Here is a tiny trained network, its code and every weight. The questions are about switching its units off for an input and a class, where a switched-off unit gives its printed mean instead of its output.

import numpy as np


def w(rows, s, z=0):
    codes = np.array(rows[::2]) - 128.0
    scale = np.full(codes.shape[1], s)
    scale[-1] = z or s
    return codes * scale


def norm(h):
    return h / np.sqrt((h * h).mean(-1, keepdims=True) + 1e-5)


def f(y):
    return y / 2 * (1 + np.tanh(0.7978845608 * (y + 0.044715 * y**3)))


def log_softmax(a):
    a = a - a.max(-1, keepdims=True)
    return a - np.log(np.exp(a).sum(-1, keepdims=True))


def net(x, mask):
    res = np.array(x, float).reshape(1, 6) / 4 @ E
    u = 0
    for l in range(3):
        y = f(norm(res) @ A[l][:, :-1].T + A[l][:, -1])
        res = res + np.where(mask[u : u + 9], y, B[l][:, -1]) @ B[l][:, :-1]
        u += 9
    return log_softmax(norm(res)[-1] @ U[:, :-1].T + U[:, -1])


A, B = {}, {}
E = w([
[141,160,128,145,4,118],'x0',
[123,131,126,129,128,123],'x1',
[128,129,128,128,129,128],'x2',
[145,126,126,215,145,128],'x3',
[113,39,48,129,107,125],'x4',
[131,125,130,128,127,128],'x5',
],0.016)
A[0] = w([
[119,92,108,184,166,151,58],'L0N1',
[193,146,141,95,179,112,27],'L0N2',
[125,162,79,125,143,141,96],'L0N3',
[143,194,210,113,195,113,149],'L0N4',
[121,225,225,140,87,143,119],'L0N5',
[133,87,149,140,81,109,3],'L0N6',
[137,163,181,120,203,128,163],'L0N7',
[163,134,141,245,152,125,196],'L0N8',
[138,117,100,134,52,100,70],'L0N9',
],0.011,0.0041)
B[0] = w([
[156,65,230,142,185,84,159],'L0N1',
[71,105,81,129,77,137,142],'L0N2',
[111,132,143,127,128,112,121],'L0N3',
[77,92,178,143,36,198,244],'L0N4',
[236,169,105,88,186,59,255],'L0N5',
[62,155,120,140,137,131,130],'L0N6',
[26,111,80,153,2,159,218],'L0N7',
[128,154,69,219,186,136,247],'L0N8',
[68,175,202,137,135,194,184],'L0N9',
],0.0098,0.0078)
A[1] = w([
[136,102,90,92,212,111,93],'L1N1',
[160,126,27,152,71,100,68],'L1N2',
[121,73,208,75,122,141,3],'L1N3',
[124,140,152,150,101,118,53],'L1N4',
[107,151,177,39,45,136,186],'L1N5',
[122,98,104,6,196,111,6],'L1N6',
[127,162,154,139,156,96,30],'L1N7',
[242,172,126,101,166,81,167],'L1N8',
[50,107,118,110,170,174,70],'L1N9',
],0.011,0.004)
B[1] = w([
[200,42,150,129,36,47,155],'L1N1',
[102,170,161,144,203,204,154],'L1N2',
[116,135,36,125,93,148,135],'L1N3',
[133,105,92,140,139,156,132],'L1N4',
[54,38,127,77,235,141,255],'L1N5',
[176,255,81,201,25,151,158],'L1N6',
[127,144,103,131,129,123,123],'L1N7',
[186,211,135,57,151,133,196],'L1N8',
[200,184,69,114,87,91,172],'L1N9',
],0.0093,0.0077)
A[2] = w([
[65,145,119,200,169,143,19],'L2N1',
[124,192,129,203,101,172,108],'L2N2',
[109,99,140,247,117,155,36],'L2N3',
[167,97,83,84,99,98,44],'L2N4',
[234,196,122,172,121,79,1],'L2N5',
[175,77,155,144,212,64,14],'L2N6',
[175,182,152,104,169,115,160],'L2N7',
[212,109,130,33,83,101,23],'L2N8',
[199,150,73,123,85,137,42],'L2N9',
],0.013,0.0051)
B[2] = w([
[133,177,141,96,45,124,202],'L2N1',
[181,154,121,179,90,176,247],'L2N2',
[197,150,252,84,61,121,255],'L2N3',
[106,179,138,194,130,86,149],'L2N4',
[7,14,6,191,184,191,223],'L2N5',
[105,51,170,26,169,100,158],'L2N6',
[147,103,129,129,210,111,201],'L2N7',
[134,202,134,87,61,30,178],'L2N8',
[115,99,84,163,87,83,165],'L2N9',
],0.011,0.0067)
U = w([
[5,90,100,71,118,196,254],'0',
[159,153,212,192,20,193,94],'1',
[151,193,143,17,202,89,38],'2',
[169,184,44,218,205,167,61],'3',
[130,124,40,149,63,51,174],'4',
[183,33,193,123,172,82,97],'5',
],0.021,0.0032)

Each question gives the input, the list of numbers given to net, and the class t.
The units are the neurons (one row each of A and B). Each row of codes is followed by its name. A weight is (code - 128) times the scale printed after its matrix; where a second scale follows, it is the last column's (A, B and U).
mask holds one flag per neuron, layer by layer. A switched-off neuron (its flag False) gives its mean, the last column of its row in B, instead of its output. The means were averaged over made-up inputs and are rounded, as every weight is.
A unit's drop is (log p(t) with every unit on - log p(t) with that unit switched off) / (log p(t) with every unit on - log p(t) with every unit switched off).
The circuit of an input: a set's keep is (log p(t) with only the set's units on - log p(t) with every unit switched off) / (log p(t) with every unit on - log p(t) with every unit switched off). Starting from the 12 units with the biggest drops (on a tie, the unit counted first), units are removed one at a time, each time the one whose removal leaves the highest keep (on an exact tie, the one counted first), for as long as the keep stays at least 0.8.
units of the circuit, in order: the units of the circuit, biggest drop first
unit that matters most: the unit with the biggest drop
top k neurons: the k neurons with the biggest drops, biggest first
k most important neurons of layer l: the k neurons of layer l with the biggest drops, biggest first
drop when u is switched off: that unit's drop, to one decimal
input [2,8,-3,-6,-3,4], class 2: units of the circuit, in order	[L0N5]
input [5,-6,-4,2,-7,-3], class 3: units of the circuit, in order	[L0N5; L2N5]
input [0,6,-6,-4,2,-5], class 4: top 2 neurons	[L0N7; L0N4]
input [8,-1,-3,-1,8,0], class 0: top 2 neurons	[L0N8; L1N5]
input [0,-4,-1,-5,-7,0], class 0: top 2 neurons	[L0N4; L0N7]
input [5,6,-5,-1,2,4], class 0: units of the circuit, in order	[L0N8; L1N5]
input [-1,7,-3,0,7,-4], class 4: top 4 neurons	[L0N8; L1N5; L0N7; L0N4]
input [-5,4,4,0,3,2], class 4: top 2 neurons	[L0N8; L1N6]
input [1,5,0,4,0,-8], class 3: top 3 neurons	[L0N4; L0N7; L1N5]
input [8,-3,6,2,-8,5], class 3: units of the circuit, in order	[L2N5; L0N5]
input [6,-2,-1,1,-8,-5], class 3: top 3 neurons	[L0N5; L2N5; L2N3]
input [-6,1,3,-5,1,2], class 4: 2 most important neurons of layer 1	[L1N9; L1N6]
input [1,4,0,6,6,-7], class 1: top 2 neurons	[L0N5; L1N5]
input [7,-5,-7,-1,-3,-1], class 2: unit that matters most	L0N8
input [6,-5,-1,0,-1,4], class 2: top 2 neurons	[L0N8; L1N8]
input [1,-7,-3,3,-7,-4], class 3: 2 most important neurons of layer 0	[L0N5; L0N9]
input [0,-8,-3,-4,8,2], class 4: drop when L0N7 is switched off	2.8
input [2,-3,8,3,-6,5], class 3: drop when L0N5 is switched off	1.6
input [2,-8,6,7,-5,-3], class 3: drop when L0N5 is switched off	1.5
input [5,-8,0,0,-5,2], class 2: drop when L2N3 is switched off	0.0
input [-1,3,0,7,2,1], class 5: unit that matters most	L0N1
input [4,1,-4,1,7,4], class 1: 2 most important neurons of layer 0	[L0N4; L0N7]
